Here is a tiny trained network, its code and every weight. The questions are about switching its units off for an input and a target symbol, where a switched-off unit gives its printed mean instead of its output.

import numpy as np


def w(rows, s, z=0):
    codes = np.array(rows[::2]) - 128.0
    scale = np.full(codes.shape[1], s)
    scale[-1] = z or s
    return codes * scale


def norm(h):
    return h / np.sqrt((h * h).mean(-1, keepdims=True) + 1e-5)


def f(y):
    return np.maximum(y, 0)


def softmax(a):
    e = np.exp(a - a.max(-1, keepdims=True))
    return e / e.sum(-1, keepdims=True)


def log_softmax(a):
    a = a - a.max(-1, keepdims=True)
    return a - np.log(np.exp(a).sum(-1, keepdims=True))


def net(x, mask):
    ids = ['αβγδεζηθμξπστφψω'.index(c) for c in x.split()]
    T = len(ids)
    res = E[ids] + P[:T]
    r = norm(res)
    for j in range(3):
        rows = slice(2 * j, 2 * j + 2)
        q, k, v = (r @ M[0][rows].T for M in (Q, K, V))
        z = softmax(np.where(np.tri(T) > 0, q @ k.T / 2**0.5, -1e9)) @ v
        o = O[0][rows]
        res = res + np.where(mask[j], z, o[:, -1]) @ o[:, :-1]
    y = f(norm(res) @ A[0][:, :-1].T + A[0][:, -1])
    res = res + np.where(mask[3:15], y, B[0][:, -1]) @ B[0][:, :-1]
    return log_softmax(norm(res)[-1] @ U[:, :-1].T + U[:, -1])


Q, K, V, O, A, B = {}, {}, {}, {}, {}, {}
E = w([
[49,96,148],'α',
[50,108,210],'β',
[60,118,212],'γ',
[63,102,184],'δ',
[54,106,133],'ε',
[55,115,183],'ζ',
[27,57,253],'η',
[54,95,246],'θ',
[75,169,40],'μ',
[92,59,202],'ξ',
[91,82,205],'π',
[76,121,22],'σ',
[63,32,232],'τ',
[108,64,98],'φ',
[73,186,162],'ψ',
[141,74,192],'ω',
],0.0034)
P = w([
[4,93,177],'0',
[50,117,180],'1',
[98,146,166],'2',
[133,147,158],'3',
[181,125,141],'4',
[112,32,64],'5',
],0.0027)
Q[0] = w([
[129,104,185],'head 0',
[255,190,181],'head 0',
[49,69,156],'head 1',
[65,36,184],'head 1',
[138,21,120],'head 2',
[98,251,150],'head 2',
],0.0073)
K[0] = w([
[129,182,100],'head 0',
[1,206,145],'head 0',
[175,144,47],'head 1',
[200,143,71],'head 1',
[105,184,107],'head 2',
[133,60,107],'head 2',
],0.0093)
V[0] = w([
[152,72,21],'head 0',
[190,36,171],'head 0',
[149,228,154],'head 1',
[97,150,174],'head 1',
[70,27,221],'head 2',
[100,1,76],'head 2',
],0.0058)
O[0] = w([
[155,254,203,92],'head 0',
[250,111,156,110],'head 0',
[41,102,139,79],'head 1',
[143,34,47,166],'head 1',
[188,61,162,255],'head 2',
[245,185,214,180],'head 2',
],0.0046,0.0056)
A[0] = w([
[63,142,104,101],'neuron 0',
[53,165,125,116],'neuron 1',
[70,128,71,177],'neuron 2',
[143,181,178,191],'neuron 3',
[147,146,64,151],'neuron 4',
[124,69,97,254],'neuron 5',
[72,91,81,153],'neuron 6',
[177,135,105,169],'neuron 7',
[133,72,217,171],'neuron 8',
[138,92,254,145],'neuron 9',
[144,147,87,104],'neuron 10',
[119,162,104,108],'neuron 11',
],0.0061,0.003)
B[0] = w([
[189,93,116,146],'neuron 0',
[188,81,199,148],'neuron 1',
[98,160,167,169],'neuron 2',
[95,133,252,154],'neuron 3',
[71,243,160,152],'neuron 4',
[133,194,59,254],'neuron 5',
[121,192,104,182],'neuron 6',
[125,243,80,167],'neuron 7',
[159,220,77,244],'neuron 8',
[106,211,73,235],'neuron 9',
[79,118,139,136],'neuron 10',
[131,154,152,134],'neuron 11',
],0.0032,0.0051)
U = w([
[140,123,103,21],'α',
[113,72,92,180],'β',
[111,81,100,63],'γ',
[140,80,84,117],'δ',
[125,122,125,19],'ε',
[116,91,97,86],'ζ',
[135,93,132,43],'η',
[126,55,102,153],'θ',
[2,219,116,252],'μ',
[158,112,114,105],'ξ',
[142,96,102,68],'π',
[105,167,190,141],'σ',
[154,102,134,77],'τ',
[241,226,199,200],'φ',
[72,96,127,138],'ψ',
[175,118,121,83],'ω',
],0.0097,0.0041)

Each question gives the input, a string of symbols that net reads in full, and the target symbol t.
The units are the heads (2 rows each of Q, K, V and O) and the neurons (one row each of A and B). Each row of codes is followed by its name. A weight is (code - 128) times the scale printed after its matrix; where a second scale follows, it is the last column's (O, A, B and U).
mask holds one flag per unit, heads first, then neurons. A switched-off unit (its flag False) gives its mean, the last column of its rows in O or B, instead of its output. The means were averaged over made-up inputs and are rounded, as every weight is.
A unit's drop is (log p(t) with every unit on - log p(t) with that unit switched off) / (log p(t) with every unit on - log p(t) with every unit switched off).
The circuit of an input: a set's keep is (log p(t) with only the set's units on - log p(t) with every unit switched off) / (log p(t) with every unit on - log p(t) with every unit switched off). Starting from the 12 units with the biggest drops (on a tie, the unit counted first), units are removed one at a time, each time the one whose removal leaves the highest keep (on an exact tie, the one counted first), for as long as the keep stays at least 0.8.
units of the circuit, in order: the units of the circuit, biggest drop first
most important unit: the unit with the biggest drop
which heads matter: for each layer, one digit per head in row order, 1 if its drop is at least 0.15 and else 0, layers parted by /
drop of u: that unit's drop, to one decimal
input β τ β μ ζ, target μ: which heads matter	010
input τ τ β μ φ α, target φ: which heads matter	100
input δ μ μ μ μ φ, target μ: which heads matter	001
input φ β ω φ μ μ, target φ: units of the circuit, in order	head 0; head 1
input β η φ β μ θ, target μ: which heads matter	010
input η θ σ μ σ, target μ: most important unit	head 2
input μ μ μ β, target μ: which heads matter	000
input μ μ δ, target μ: which heads matter	100
input β η φ σ, target φ: units of the circuit, in order	head 2; head 0
input φ μ μ μ φ δ, target φ: which heads matter	100
input μ ε μ β μ ω, target μ: units of the circuit, in order	head 2; head 1
input ψ μ μ φ σ φ, target φ: which heads matter	110
input δ φ φ μ, target φ: which heads matter	001
input α γ φ β μ ε, target μ: units of the circuit, in order	head 1
input μ β μ μ ζ, target μ: which heads matter	000
input φ φ μ γ φ ζ, target φ: drop of head 0	0.6
input δ φ θ μ φ α, target φ: drop of head 0	0.9
input β δ ψ μ φ ζ, target φ: drop of head 0	1.8
